(in the rows, 128 means zero)
Each name stands for a flat space through zero: a line, a plane or more. A row that begins with a name and a colon came from that space; any other row is followed by the name of the space it lies nearest, among the names in its block.
q972q738: [138 166 130 150 128 113 100 103  90 145 140  93  39 131  68 108 127  97
 170 102 137 152  84 122 117]
q972q738: [160 127 135 132 111 129 107 160 113 155 152 145 165 109 113 146 112  80
 106  94  98 112 118 150 130]
q953q594: [119  47 173 134   4 121 139 193  97 163 146 127 252 196  32 140  91  90
 140 164  89 153 164 120 205]
q981q495: [141 105 165 111  80 120 116 147 130 136 150 112 160 136  71 120 121 101
 127 118 111 133 120 134 151]
q238q621: [142 247 132 184 207  89  69 118 132 198 112 147 171 148 121 115  90  97
  82 144 179  62  58 185 128]
q238q621: [ 97 181 120 155 163 130 112  94 151 120  78 124 133 176 119  84 108 137
 122 181 174 106 110 126 133]
q972q738: [144 130  99 143 144 134 117 131  94 131 168 133  85 122 129 130 133  92
 144 106  99 158 133 139 125]
q238q621: [165 101  88  99 119 161 133 114  86  82 157 123  69 141 116  94 136  85
 127 105  70 190 145  92 155]
q981q495: [129 120 177 130  55 111 134 150 119 170  84 115 154  97  87 170 111 141
 138  98 148  88  97 109 107]
q238q621: [119 120 151 130 113 106 132 138 129 148 137 121 160 148 108 133 126 140
 133 148 138 131 129 136 149]
q972q738: [117 129 132 131 148 106 145 134 135 145 130 138 165 140 158 146 133 165
 117 156 146 123 140 139 143]
q238q621: [144 160 128 136 145 123 113 129 128 148 116 139 138 111 136 136 117 117
 105 111 136  98 103 139 115]
q953q594: [105 153 129 162 108 146 103 114 129 126  90 113  85 126  84 110 109 101
 163 120 146 110 102 120  92]
q972q738: [132 142 119 146 139 119 117 122 103 141 150 119  83 126 114 129 132 113
 153 115 126 147 117 135 121]
q953q594: [114 118 126 133 136 125 129 126 132 122 150 121 109 130 129 127 141 134
 151 135 128 146 140 138 124]
q953q594: [127  89  98 136 121 149 140 154 110 119 154 156 163 147 149 137 123 107
 124 142  88 153 174 133 150]
q972q738: [ 95 106 126 114 123 156 145 118 173  85  90 132 150 137 152 112 130 158
 123 160 140 114 155 113 120]
q238q621: [123 145 107 148 175 115 126 127 120 141 157 141 123 137 159 134 135 132
 130 143 131 140 138 154 132]
q238q621: [120  93 174 106  64 129 145 150 155 134  94 120 160  82 119 165 129 156
 132 101 138  89 124 114  98]
q953q594: [ 89 125 116 161 127 141 115 115 128 112 137 110  77 152  97 103 129 113
 185 149 134 155 139 133 114]
q238q621: [133 133 109 119 138 129 146 112 112 117 108 132 134 162 140 112 124 143
 110 155 130 144 135 101 160]
q981q495: [170 107  81  74 174 184 117 121 156  46 172 159 144 136 173  71 137  76
  60 123  59 153 166 135 160]
q981q495: [159  85  90  96 128 168 153 149 123  95 134 168 145  86 199 155 137 121
  89  93  75 128 167 113 118]
q981q495: [121 181 156 138  94 142 105 105 151 133  22 114 135 124  80 105  88 121
 111 121 176  56  67  95  96]
q981q495: [177 141 157  70 160 104 127 126 158 129 155 126 133  67 165 144 156 151
  76  80 127 102 100 146 118]
q953q594: [158 117 180 119  25 128 124 164 110 172  70 124 169  76  72 174  95 106
 114  62 125  68  82  99 101]
q981q495: [107 112 149 139 109 101 132 133 118 145 155 107 141 172  86 121 131 137
 159 164 136 161 138 135 163]
q953q594: [116 110  88 162 124 171 120 147 117 116 131 155 102  95 154 149 121  89
 153 100  97 125 154 137  81]
q981q495: [127 169 126 135 122 152 116 107 145 119  45 132 123 112 126 115 102 125
 106 116 156  72  92 101  93]
q972q738: [ 92 151  82 169 170 161 103 102 136  92 129 134 103 189 118  67 114  91
 148 180 128 152 148 140 137]
q981q495: [141 116 118 120 120 141 144 139 122 128 109 146 131  88 166 161 129 138
 114  99 118 109 133 115 104]
q953q594: [121 147 125 148 120 141 111 125 129 130 101 130 129 135 108 116 108 106
 129 129 135 109 114 126 117]
q238q621: [113 139 147 136 122 121 124 129 147 139 106 125 149 128 120 131 121 140
 128 138 151 103 117 134 119]
q972q738: [142 130 131  96 150  96 164 113 119 133 122 125 147 151 160 133 143 186
  99 156 146 144 132 105 170]
q953q594: [102 122 147 153 125 122 108 150 152 143 154 130 164 137 108 130 122 111
 145 145 132 118 138 170 124]
q972q738: [148 117  73 130 147 162 121 114  89  90 169 129  39 124 134 106 141  80
 152  99  78 185 146 117 122]
[158 169 199  65 150  71 122 102 177 142 124  93 153 114 113 112 148 181
  77 125 177  93  70 136 149]
q981q495
[107 142 128 154 130 147 101 135 155 123 113 142 179 159 108 100 100  94
 116 159 132 102 131 150 133]
q972q738
[ 94 117 145 145  47 152 131 125 126 119  43 116 178 195  51  92  80 115
 136 177 146 114 125  78 157]
q981q495
[147  83 157  91 117  90 155 153 122 146 190 121 157 117 140 162 159 161
 124 122 110 158 149 142 161]
q981q495
[159  98  92  98 134 139 163 133  95 111 137 152 143 138 176 138 135 138
  94 129  90 160 161  99 165]
q953q594
[125 182 117 153 178 124  99 105 136 134 128 124  76 111 135 116 130 117
 138 115 151 111  97 151  92]
q981q495
[108 114 105 103 132 177 136 104 170  56  84 137 157 172 140  69 117 129
  97 176 122 128 158  99 150]
q972q738
[125 133  81 146 158 159 112 115 115  96 149 139  98 160 130  89 123  85
 134 143 100 161 148 132 139]
q972q738
[120 141 125 133 120 142 113 104 127 107 113 106  74 136  92  96 125 111
 153 124 134 138 112 112 115]
q972q738
[111 120 101 150 116 152 127 121 109 110 118 129 109 162 109 105 115 104
 151 148 116 153 145 112 137]
q953q594
[113  85 107 125 124 122 183 140 106 131 123 145 147 136 185 170 143 186
 136 154 126 153 176 105 144]
q981q495
[128 189 128 162 159 122  97 113 131 154 105 124  70  78 132 142 124 118
 144  87 160  84  78 147  63]
q981q495
[107 121 105 149 134 130 150 127 112 132 112 138 119 137 157 146 129 154
 146 147 137 138 149 116 123]
q981q495
[197 102 125  64 132 104 170 145  94 140 154 149 179 117 179 161 144 156
  56 108  93 147 140 106 184]
q972q738
[158  97 145 114 117  86 155 170  95 180 179 143 179 110 153 190 142 151
 113 112 108 141 143 144 157]
q238q621
[119 108 132 133 105 133 132 132 120 126 136 115  82  98 120 147 140 129
 168 101 122 139 131 123  97]
q953q594
[124 107 146 155 100 127 115 175 129 166 157 142 137  60 132 190 129 106
 156  75 113  98 129 168  73]
q972q738
[133 140 131 136 101 167  77 125 142  99 125 120 134 158  51  63  95  41
 122 125 103 123 110 134 137]
q981q495
[156 184 151  84 215  91  98  88 177 112 176 104 108 131 134  76 158 142
  86 135 153 128  89 167 149]
q981q495

Rows lie near named flat spaces through zero. A row that begins with a name and a colon came from that space; any other row is followed by the name of its block's space that it lies nearest.
q965q888: [ 93 167 145 143 108 152 122 179 126 113 102 108 136 146 151 126 114 127
 103 125 144 160 156 171 160]
q426q816: [119 152 121 149 146 150 130 120  71 149 105 133 142 110 119  99 120 145
 163  85 139 141 124 164 101]
q728q139: [131 137 132 116 105 149 133 159 148 116 133 110 133 149 141 133 128 116
 124 144 121 143 135 154 136]
q113q897: [113 153 125 124 136 151 145 129  97 142 102 109 127  94 126  98  89 146
 165  88 149 143 139 174 114]
q728q139: [135 115 130 135 146 107 111  83 115 152 156 133 146 129 118  95 137 126
 133 122 126  99 132  82 132]
q584q421: [100 129 124 125 161 133 133 104  82 142 137 118 152 116 118 101 114 178
 130  88 131 148 115 126 123]
q728q139: [150  98  90 120 137  91  91  80 134 171 127 158 121 112 124 153 111  71
 149 118  99  99  99  99  73]
q113q897: [154 118 125 109 144 132 156  90 116 144 144 117 123  93 108  88 118 147
 179 113 137 105 129 123 109]
q728q139: [122 126 106 162 167 114 146 115  75 123  58 187  83  65 101 176 132 164
 151  86 148 137  88 150  76]
q426q816: [133 139 150 139 119 120 131 125 143 126 127 119 117 118 129  98 126 118
 133 139 155  99 167 114 160]
q584q421: [187 109 115 160 120  87 116 100 151 136  92 193  71  94 112 165 157  60
 165 153 136  60 126 100  92]
q426q816: [137 105 127 119 120 106 121 130 163 113 142 139 117 143 131 163 143 115
  99 159 114 119 118  96 137]
q584q421: [114 133 126 145 171 141 145  99  56 140 128 136 150 109 103  93 138 193
 150  82 138 143 108 133 110]
q965q888: [ 84 118 114  82 156  94 153 101 141 136  92 101  82  38 126 140  29 164
 131  83 159 136 135 128 128]
q113q897: [144 101 113  84  95 141 133 172 187  96 156 118 128 176 145 195 144 109
  94 176  80 161  92 139 118]
q728q139: [148 114 136 145 151 110 110  67 101 161 174 135 162 139 109  66 156 129
 146 123 125  83 136  67 133]
q965q888: [130 111 114  81 132 134 169 133 148 112 122 110  99  90 122 154  94 158
 144 122 127 147 108 151 108]
q728q139: [ 86 107 108 110 148  74 111 108 148 133  93 138  90  80 134 182  68 128
  91 107 134 133 117 100 125]
q584q421: [ 97 129 131 121 144 121 122 116 115 135 138 111 145 126 130 112 108 155
 108 109 131 141 131 114 145]
q426q816: [159 107 113  80 110 142 142 128 163 132 163 104 133 139 131 131 119 109
 151 147  99 129 113 137 106]
q965q888: [201 107  95  37  97 183 188 131 169 139 162  78 119 107 123 115  95 106
 229 138  95 132 103 197  57]
q728q139: [102 116 144 108 138  85 121  98 160 134 144 102 118 104 133 106  86 136
  98 129 149 103 163  71 177]
q426q816: [ 96 130 124 170 141  84  79 117 117 139  94 168 120 127 135 161 126 102
  84 118 133 120 128  94 135]
q426q816: [100 162 156 163 124 106 104 123 128 142  99 120 119 108 139  86 100 106
 118 117 175  97 193 113 179]
q426q816: [148 120 140 163 140 112 136 117 118 110 121 168 109 123 109 138 178 141
 126 144 142 101 125  98 134]
q584q421: [136 150 128 187 152 141 139 126  60 127  80 178 116 104 104 126 166 153
 162  98 152 126 115 157  97]
q584q421: [155 125 148 122 105 144 145 149 158 103 158 116 132 159 129 119 164 126
 124 170 125 117 141 122 154]
q728q139: [134 126 111 123 119 133 124 142 134 129 111 138 118 127 133 160 122 107
 135 128 114 140 110 152 100]
q584q421: [118 142 126  95  97 168 135 179 152 114 140  87 147 163 152 137 111 121
 117 140 108 172 127 179 133]
q113q897: [181 106 117  68  84 129 164 147 217 110 127 106  72 100 136 162  99  78
 166 173 123 103 137 150 112]
q113q897: [165 107 126 104 109 119 142 126 175 118 142 127 104 124 127 144 134 102
 141 162 121 102 130 114 125]
q426q816: [116 113 128 101 108 105 108 138 183 122 143 111 123 146 149 156 106  97
  85 156 114 127 137 101 154]
q965q888: [137 118 113 109 117 132 133 140 147 122 123 129 116 127 132 160 121 114
 131 136 113 138 111 144 107]
q113q897: [119 110 114  80 106  94 128 138 204 121 106 110  78  92 148 180  62  89
 110 145 130 122 139 124 134]
q965q888: [109 146 133 134 132 118 110 109 119 156 118 112 133 109 135  90  89 112
 137 104 148 114 161 124 142]
q965q888: [136 150 119  70 105 167 158 134 147 154 126  60 125  90 140  76  47 110
 198 103 139 135 159 196 110]
q965q888: [127 142 132 131 115 143 124 145 129 129 125 119 136 141 137 120 126 115
 131 130 128 135 138 147 132]
q584q421: [121 131 128 105 121 152 138 145 132 123 148 100 148 147 135 119 120 142
 125 129 116 153 124 148 132]
q113q897: [147 157 156 195 108 130 107 149 121 119 105 163 123 153 130 116 183  90
 126 154 151  95 163 125 154]
q113q897: [180 123 130 120 116 164 159 133 127 120 156 126 136 145 114 107 171 131
 175 149 116 118 117 149 106]
[ 98 122 120 114 143 100 129 117 135 129 102 126 102  87 130 150  82 141
 112 107 142 134 128 120 131]
q965q888
[165 124 137  97 120 183 193 152 127  96 162 102 135 139 112 108 162 180
 166 145 122 148 112 167 120]
q965q888
[103 146 146 157 147 152 144 148  80 104 125 133 149 145 119 117 163 192
 108 114 140 161 120 142 147]
q728q139
[ 87  97 126  83 191 109 137  49  86 160 200  83 180 112 108  59  92 219
 117  78 120 138 112  62 144]
q584q421
[152 144 146 164 107 126 121 141 140 120 110 149 111 134 129 122 158  91
 137 154 147  95 158 126 144]
q113q897
[ 99 138 108  83 120 152 145 159 137 126 107  92 122 108 145 151  65 139
 132 102 120 180 115 189 108]
q113q897
[119 148 105 104  93 131  94 145 161 164  97 102 121 118 161 137  54  44
 148 115 118 133 149 175 105]
q965q888
[140 110 119  98 107 108 114 126 181 133 141 117 115 132 142 149 105  82
 119 153 112 112 133 110 129]
q584q421
[164 128 130 136  85 121 119 160 184 111 108 147  93 140 142 168 146  59
 128 176 126 102 143 136 129]
q584q421
[112 131 113 117 117 116 109 138 148 138 102 125 113 115 145 157  87  94
 119 121 124 136 130 143 118]
q965q888
[123 114 126 135 156 128 123 101  90 135 163 136 165 151 114 110 159 167
 117 116 111 137 102  98 124]
q113q897
[103 184 154 151 103 163 111 161 112 142 117  91 159 150 152  66 107 106
 134 115 152 138 185 172 166]
q965q888
[157  83 126 133 111  60  90 109 201 119 142 170  94 145 133 189 157  62
  80 190 110  73 126  41 145]
q426q816
[115 117 132 142 146 109 129 123 120 112 123 149 119 125 120 150 146 156
  98 130 133 131 116 102 139]
q965q888
[106 125 115 107 133 148 130 146 116 123 139 113 151 148 135 146 119 154
 110 115 104 174  98 151 115]
q113q897
[203 122 138 121 136 129 177  67 125 152 139 124  95  59  91  48 130 124
 239 124 167  47 162 117 108]
q113q897
[102 150 140 110 118 146 135 146 134 128 130  85 139 127 143  98  91 138
 124 118 142 146 157 152 156]
q426q816
[ 93  85 128 141 140  78 108 157 161  67 129 179 111 171 133 248 181 160
   4 174  99 160  76  62 158]
q426q816
[109 149 129 150 134 167 123 155  80 123 132 129 170 169 130 121 158 157
 116 112 113 172 108 162 121]
q113q897
[124 108 122 122 143  94 101  84 132 155 153 129 141 127 126 113 116 114
 117 123 119 103 129  75 132]
q728q139
[118 153 139 140 107 155 126 171 129 113 119 118 139 157 143 131 138 122
 114 138 129 152 139 163 143]
q965q888
[131 157 153 203 116 114 115 157 121 103  69 181  92 125 128 152 172 103
 112 147 166 103 157 130 153]
q584q421

Rows lie near named flat spaces through zero. A row that begins with a name and a colon came from that space; any other row is followed by the name of its block's space that it lies nearest.
q754_q206: [164  88 114 169 138 121 119 109  44 117 102 122 157 121 123  94 131 138
 144 137 183 102 132 113  96]
q754_q206: [183  89 130 112 178 122 146 103  80  85 128 183 160 142 158 100 122 166
 159  97 146 145 106  94 106]
q891_q512: [116 154 151 127  51 111 135 125 160 171  84 160  90 129 124 147  71  93
  68 126 158 118 146 161 130]
q675_q401: [142 130 123 103 126 161 129 130 137 133 107 150 127 147  93 116 133 165
 137 113 157 154 136 131 122]
q428_q862: [135 131  82 179 105 112  85 122 139 144 112 134 115 130 120 120 131  99
 112 169 176  68 170 143  99]
q428_q862: [109 110 141 110 113 128 153 148 133 115 149 118 115 118 145 152 119 109
 119 106  89 157 110 132 137]
q428_q862: [ 84 159 202  96 110 150 178 126 146 132 199 122 189 101 154 160 122  74
 146 129  53 185 128 120 176]
q754_q206: [120 145 130 122 132 120 124 129 152 134 129 128 115 131 132 134 126 129
 120 129 115 123 123 131 138]
q428_q862: [178 122 111 123 156 126 111 110  96 134  53 151 106 158  95  87 122 207
 127 109 198 113 113 122 107]
q754_q206: [173  91 143 102 167 161 158 107  74  89 147 175 195 137 134  99 139 162
 182 101 146 178 123  93 113]
q891_q512: [124 131 140 116  90 110 142 130 159 134 125 167 102 130 153 150  90  97
  94 114 123 132 131 142 127]
q675_q401: [160  79 130 134  88 182 151 116  68 115 134 173 198 124 105 107 126 110
 161 124 193 170 174 121  90]
q891_q512: [111 114 102 177 119 136 109 133 111 121 173  93 166 104 130 130 160  75
 150 173 124 102 165 127 115]
q854_q187: [162  67  91 164 127 141 124 119  79  88 165 162 182 121 147 111 144  93
 164 142 163 123 165 111  80]
q754_q206: [109 103 122 124  87 158 142 152 131 123 151 121 133 118 116 146 132  96
 129 123 122 159 147 141 120]
q675_q401: [113 101 127 154  88 165 139 134 101 120 177 120 189 103 122 134 145  66
 155 153 134 147 174 128 114]
q675_q401: [140 116 166 113 122 126 156 118  82 131  98 131 135 125 127 120 102 148
 122 100 140 152 102 122 133]
q854_q187: [111 154 147 108 140 114 140 125 178 120 174 149 134 126 168 151 123 100
 128 129  73 136 122 123 151]
q891_q512: [137 115 120 120 169 178 130 126 103 104 167 116 191 129 104 107 179 153
 191 135 125 161 141 104 126]
q854_q187: [133  88 123 152 125 110 140 125  99  96 172 139 155 108 176 137 123  76
 137 132 110 123 132 116 111]
q428_q862: [134 133 108 134 146 131 113 124 145 120 143 138 136 135 130 123 145 129
 142 141 129 116 141 123 122]
q675_q401: [113 178 121 102 147 153 110 133 192 147 131 126 120 147  96 128 154 159
 138 139 117 135 139 134 150]
q891_q512: [103 146 134 158  56 120 123 127 154 159 133 138 128 112 133 150 101  53
  94 160 143 104 173 154 124]
q891_q512: [108 176 155 123 117 142 130 114 166 150 156 141 165 123 127 136 131  99
 137 155 114 133 157 129 151]
q854_q187: [125 146 131 128 159 123 126 116 152 114 177 142 162 125 158 131 144 108
 152 146  94 123 136 112 139]
q854_q187: [118 160 136  84 134 136 140 129 216 118 177 187 129 143 157 153 124 110
 132 121  82 156 139 128 146]
q428_q862: [119 167 153 148 200 125 111 108  78 144 120  44 169 115 103  97 171 178
 166 158 111 103  99 102 163]
q754_q206: [138 139 135 143 155 152 119 108  91 133 132 111 185 125 102 100 158 147
 168 152 150 126 143 110 130]
q891_q512: [128 121 130 122 110 134 137 130 137 124 139 149 133 128 135 136 119 110
 126 123 128 141 139 131 123]
q754_q206: [133 121 109 132 149 123 120 129 138 110 150 135 131 131 143 128 142 125
 140 133 116 120 130 121 121]
q675_q401: [161  71 143 101  91 175 166 133  58 120  84 155 142 135  89 109 107 164
 135  78 189 191 125 129 101]
q428_q862: [134 110 109 132 126 120 122 137 123 122 113 124 101 132 126 128 126 137
 117 119 137 120 120 133 116]
q675_q401: [146 127 121 130 140 115 122 117 127 124 116 151 124 137 137 119 121 138
 126 126 143 115 126 123 119]
q854_q187: [133  73 126 167 105 103 139 131  57 112 126 105 133 102 153 130 111  91
 117 125 137 113 119 126 105]
q754_q206: [ 45 177 180  86  20 184 160 171 195 191 128  85 103 112  68 180 109  85
  87 123  96 193 152 179 175]
q675_q401: [118 141 166 131 114 150 147 113 105 138 152 125 189 111 125 126 130 102
 150 143 125 149 146 120 142]
q854_q187: [139 109  85  75 158 174 126 158 177  98 138 150  98 162  98 128 162 187
 152  91 119 178 122 129 118]
q891_q512: [134  64 109 130  50 179 155 145 118 104 168 183 164 120 126 144 118  60
 138 119 161 177 186 141  84]
q854_q187: [102 139 145 121 164 101 134 139 130 121 145  75 109 116 151 143 137 137
 125 121  63 125  82 120 159]
q428_q862: [128 125 144 141  75 119 135 125 106 155  84 133 111 122 117 130  91 112
  92 124 166 120 135 146 120]
[132  84 133 106  90 174 156 150  89 124 106 121 127 128  87 126 124 147
 131  92 156 184 127 138 114]
q675_q401
[128 154 136 127 160 138 117 119 118 141 115 100 143 132 102 110 150 165
 146 139 131 123 121 119 144]
q891_q512
[163 102 105 162  99 149 117 107  93 125 125 176 177 130 117 104 127 102
 146 152 202 115 184 125  85]
q854_q187
[110 136 128 107 116 129 135 144 173 127 146 135 104 131 137 151 123 114
 115 118  97 143 126 138 138]
q754_q206
[141 114 127 112 138 108 135 132 125 119 101 138  89 138 139 129 109 155
 109  98 127 130  97 129 125]
q891_q512
[105 127 135 147  81 157 128 139 105 154 119  88 143 111  88 130 134 106
 125 146 150 135 154 144 128]
q754_q206
[ 98 177 147 160  57 141 114 118 149 185 118 120 151 113  97 136 115  71
 107 178 162 104 186 154 137]
q891_q512
[ 90 145 173 112 102 168 156 138 117 147 151  86 167 107 100 140 138 112
 143 131 101 174 133 132 159]
q675_q401
[133 107 137 118 125 120 140 138  94 128  90 107  97 128 118 125 113 158
 111  98 134 138  94 132 128]
q428_q862
[103 198 187  62 148 157 147 130 163 169  93  99 114 143  79 128 129 201
 126 103  99 176  91 132 188]
q675_q401
[121 169 133 146 145 116 105 114 133 154 110 101 130 127 114 117 138 141
 126 156 134  94 129 128 144]
q754_q206
[133 110 125 117 128 157 140 131 126 109 160 147 161 128 128 128 142 118
 154 124 125 158 144 120 120]
q891_q512
[141 122 118 114 114 136 132 127 154 120 134 177 125 140 135 132 117 120
 125 119 141 140 145 132 114]
q428_q862
[145  62 114 112  55 122 159 149 130 106 115 195  83 133 155 154  73  89
  85  80 153 158 134 151  88]
q891_q512
[108 165 142 134 149 101 119 121 153 138 144 108 125 121 149 137 131 116
 122 147  91 103 117 125 153]
q675_q401
[128 153 142 112 163 153 129 118 132 128 146 122 167 133 113 115 155 154
 163 136 116 146 130 112 146]
q891_q512
[133 116 116 120 145 128 127 135 129 114 131 125 116 133 130 127 136 144
 133 117 119 133 116 124 125]
q428_q862
[109 121 104 169 155  99 109 131 133 104 192  96 146 105 173 141 156  75
 144 165  79  88 134 117 128]
q891_q512
[158 148  98 135 195 134  93 107 131 120 124 136 150 149 112  92 168 181
 167 149 151 101 134 106 122]
q428_q862
[137 157 138 117 165 113 122 112 144 130 123 139 129 139 138 119 130 154
 133 129 118 117 113 116 143]
q754_q206
[146 113 137 110  63 162 142 133 105 158  53 154 105 143  71 117  93 156
 100  99 206 159 142 153 108]
q891_q512
[112 103 126 107  73 134 155 151 173 111 168 173 111 124 160 168 101  67
 106 107 100 163 144 145 119]
q428_q862
[134  94 101 147 153 132 119 136  97 102 147 102 140 121 130 120 156 131
 152 133 123 122 124 116 113]
q891_q512
[137 133 104 119 140 129 113 133 155 127 115 140 102 145 118 124 134 152
 124 124 137 121 128 132 122]
q675_q401
